Below are the code and all the weights of a small trained network. Each question names an input and a target symbol and asks about switching units off, where a switched-off unit gives its printed mean instead of its output.

import numpy as np


def w(rows, s, z=0):
    codes = np.array(rows[::2]) - 128.0
    scale = np.full(codes.shape[1], s)
    scale[-1] = z or s
    return codes * scale


def f(y):
    return y / 2 * (1 + np.tanh(0.7978845608 * (y + 0.044715 * y**3)))


def softmax(a):
    e = np.exp(a - a.max(-1, keepdims=True))
    return e / e.sum(-1, keepdims=True)


def log_softmax(a):
    a = a - a.max(-1, keepdims=True)
    return a - np.log(np.exp(a).sum(-1, keepdims=True))


def net(x, mask):
    ids = ['αεηθμπστφψ'.index(c) for c in x.split()]
    T = len(ids)
    res = E[ids] + P[:T]
    u = 0
    for l in range(2):
        q, k, v = (res @ M[l].T for M in (Q, K, V))
        z = softmax(np.where(np.tri(T) > 0, q @ k.T / 3**0.5, -1e9)) @ v
        res = res + np.where(mask[u], z, O[l][:, -1]) @ O[l][:, :-1]
        u += 1
        y = f(res @ A[l][:, :-1].T + A[l][:, -1])
        res = res + np.where(mask[u : u + 12], y, B[l][:, -1]) @ B[l][:, :-1]
        u += 12
    return log_softmax(res[-1] @ U[:, :-1].T + U[:, -1])


Q, K, V, O, A, B = {}, {}, {}, {}, {}, {}
E = w([
[102,127,138,144],'α',
[52,85,125,168],'ε',
[96,59,115,224],'η',
[84,74,118,195],'θ',
[171,134,133,186],'μ',
[131,149,143,125],'π',
[109,117,126,172],'σ',
[66,147,147,129],'τ',
[254,34,149,231],'φ',
[182,184,135,91],'ψ',
],0.0096)
P = w([
[95,130,106,105],'0',
[75,8,255,77],'1',
[77,176,98,162],'2',
[106,81,72,27],'3',
[108,104,252,152],'4',
[102,205,72,166],'5',
[125,91,48,34],'6',
[140,158,252,193],'7',
[127,224,49,172],'8',
[166,132,46,25],'9',
],0.0078)
Q[0] = w([
[48,142,118,202],'0.h1',
[54,148,92,182],'0.h1',
[100,117,244,172],'0.h1',
],0.011)
K[0] = w([
[172,140,4,100],'0.h1',
[205,125,2,147],'0.h1',
[30,151,77,48],'0.h1',
],0.0079)
V[0] = w([
[105,130,146,172],'0.h1',
[130,105,254,103],'0.h1',
[123,63,107,55],'0.h1',
],0.0054)
O[0] = w([
[153,95,140,124,221],'0.h1',
[24,2,93,215,254],'0.h1',
[97,135,133,175,146],'0.h1',
],0.0051,0.0011)
A[0] = w([
[101,144,42,148,122],'0.n1',
[112,113,154,138,56],'0.n2',
[102,133,44,47,146],'0.n3',
[130,102,124,119,58],'0.n4',
[159,107,49,77,252],'0.n5',
[168,95,88,163,149],'0.n6',
[89,91,95,176,78],'0.n7',
[82,202,223,142,152],'0.n8',
[227,72,145,23,51],'0.n9',
[140,123,151,76,160],'0.n10',
[113,131,255,169,59],'0.n11',
[28,221,128,120,129],'0.n12',
],0.0096,0.0042)
B[0] = w([
[164,204,99,121,160],'0.n1',
[171,102,159,88,109],'0.n2',
[164,96,56,90,164],'0.n3',
[143,104,165,106,101],'0.n4',
[60,104,1,165,252],'0.n5',
[134,168,54,56,239],'0.n6',
[132,202,135,58,164],'0.n7',
[154,44,108,171,203],'0.n8',
[88,139,165,226,139],'0.n9',
[105,91,108,158,129],'0.n10',
[247,104,101,106,213],'0.n11',
[209,175,85,24,199],'0.n12',
],0.014,0.0029)
Q[1] = w([
[118,52,68,122],'1.h1',
[176,206,164,121],'1.h1',
[162,143,6,175],'1.h1',
],0.015)
K[1] = w([
[146,209,115,186],'1.h1',
[120,32,116,134],'1.h1',
[207,150,9,165],'1.h1',
],0.013)
V[1] = w([
[2,198,149,120],'1.h1',
[109,98,159,100],'1.h1',
[144,93,97,3],'1.h1',
],0.021)
O[1] = w([
[4,38,136,73,33],'1.h1',
[110,105,107,179,10],'1.h1',
[227,21,82,161,254],'1.h1',
],0.016,0.009)
A[1] = w([
[80,118,39,124,113],'1.n1',
[118,240,71,154,142],'1.n2',
[141,201,156,134,2],'1.n3',
[182,123,154,147,142],'1.n4',
[121,165,109,196,92],'1.n5',
[131,111,244,153,138],'1.n6',
[200,176,162,103,125],'1.n7',
[27,130,130,136,195],'1.n8',
[74,166,92,121,203],'1.n9',
[169,109,60,150,128],'1.n10',
[14,151,173,124,31],'1.n11',
[129,83,190,186,137],'1.n12',
],0.011,0.0074)
B[1] = w([
[130,37,171,142,164],'1.n1',
[91,173,237,120,176],'1.n2',
[202,90,3,49,141],'1.n3',
[153,167,186,86,214],'1.n4',
[109,94,115,216,146],'1.n5',
[161,149,104,255,133],'1.n6',
[66,42,114,140,221],'1.n7',
[204,167,190,166,142],'1.n8',
[193,188,115,129,143],'1.n9',
[86,183,110,114,254],'1.n10',
[26,192,12,253,137],'1.n11',
[120,81,127,203,145],'1.n12',
],0.017,0.029)
U = w([
[75,113,93,143,95],'α',
[32,62,141,144,3],'ε',
[76,139,87,179,29],'η',
[177,97,156,194,167],'θ',
[154,196,114,162,34],'μ',
[95,127,78,139,152],'π',
[254,94,194,95,156],'σ',
[221,202,65,109,159],'τ',
[31,150,191,113,169],'φ',
[96,145,82,124,189],'ψ',
],0.006,0.0053)

Each question gives the input, a string of symbols that net reads in full, and the target symbol t.
The units are the heads (3 rows each of Q, K, V and O) and the neurons (one row each of A and B). Each row of codes is followed by its name. A weight is (code - 128) times the scale printed after its matrix; where a second scale follows, it is the last column's (O, A, B and U).
mask holds one flag per unit, layer by layer, with each layer's heads first. A switched-off unit (its flag False) gives its mean, the last column of its rows in O or B, instead of its output. The means were averaged over made-up inputs and are rounded, as every weight is.
A unit's drop is (log p(t) with every unit on - log p(t) with that unit switched off) / (log p(t) with every unit on - log p(t) with every unit switched off).
The circuit of an input: a set's keep is (log p(t) with only the set's units on - log p(t) with every unit switched off) / (log p(t) with every unit on - log p(t) with every unit switched off). Starting from the 12 units with the biggest drops (on a tie, the unit counted first), units are removed one at a time, each time the one whose removal leaves the highest keep (on an exact tie, the one counted first), for as long as the keep stays at least 0.8.
circuit, biggest first: the units of the circuit, biggest drop first
most important unit: the unit with the biggest drop
top k neurons in layer l: the k neurons of layer l with the biggest drops, biggest first
drop when u is switched off: that unit's drop, to one decimal
input φ μ ε φ φ τ τ, target τ: circuit, biggest first : (0.n12, 1.h1, 1.n10)
input τ φ φ φ θ, target θ: circuit, biggest first : (1.n5, 1.h1)
input ε ε φ ε φ τ, target φ: circuit, biggest first : (1.n2, 1.h1)
input ε μ φ φ θ, target θ: most important unit : 0.n5
input ε φ ε μ α ε φ θ φ θ, target φ: top 2 neurons in layer 0 : (0.n6, 0.n9)
input τ φ ε φ, target ε: top 4 neurons in layer 0 : (0.n11, 0.n12, 0.n1, 0.n7)
input ψ ε θ ε θ σ φ φ θ τ, target θ: top 3 neurons in layer 0 : (0.n11, 0.n1, 0.n12)
input φ τ φ φ θ ε π ε η φ, target η: top 4 neurons in layer 0 : (0.n1, 0.n11, 0.n3, 0.n8)
input φ ε φ φ α, target θ: top 3 neurons in layer 1 : (1.n7, 1.n6, 1.n12)
input τ α τ, target τ: circuit, biggest first : (1.h1, 0.n12, 1.n10)
input μ τ θ σ, target θ: top 3 neurons in layer 1 : (1.n8, 1.n11, 1.n1)
input φ α η π, target η: top 2 neurons in layer 0 : (0.n11, 0.n1)
input τ σ η ε, target η: circuit, biggest first : (1.n11, 0.n11, 1.h1)
input φ σ ε ε ε φ, target φ: most important unit : 0.n6
input π φ φ τ σ ε θ ε, target σ: circuit, biggest first : (1.n4, 0.n5, 1.h1)
input φ φ ε ψ, target ε: top 2 neurons in layer 1 : (1.n1, 1.n4)
input φ φ η φ ε, target θ: top 3 neurons in layer 0 : (0.n5, 0.n6, 0.n8)
input τ π φ τ φ ε θ π τ φ, target τ: top 2 neurons in layer 1 : (1.n7, 1.n10)
input φ φ η σ τ τ η, target τ: top 2 neurons in layer 1 : (1.n7, 1.n10)
input φ φ η θ φ α ε θ θ φ, target θ: top 3 neurons in layer 1 : (1.n8, 1.n11, 1.n1)
input θ ε φ η φ ψ φ α μ α, target μ: top neuron in layer 1 : (1.n11)
input μ φ ε φ π, target θ: top 2 neurons in layer 1 : (1.n6, 1.n12)
input ψ φ φ φ ε, target θ: drop when 0.n3 is switched off : 0.3
input φ σ φ φ α ψ τ ψ, target θ: drop when 0.n5 is switched off : 0.9
input ε α φ φ τ η η θ ε ε, target ε: drop when 0.h1 is switched off : 0.2
input τ τ φ π, target φ: drop when 1.n2 is switched off : 0.8
input ψ φ φ φ φ μ, target φ: most important unit : 1.n2
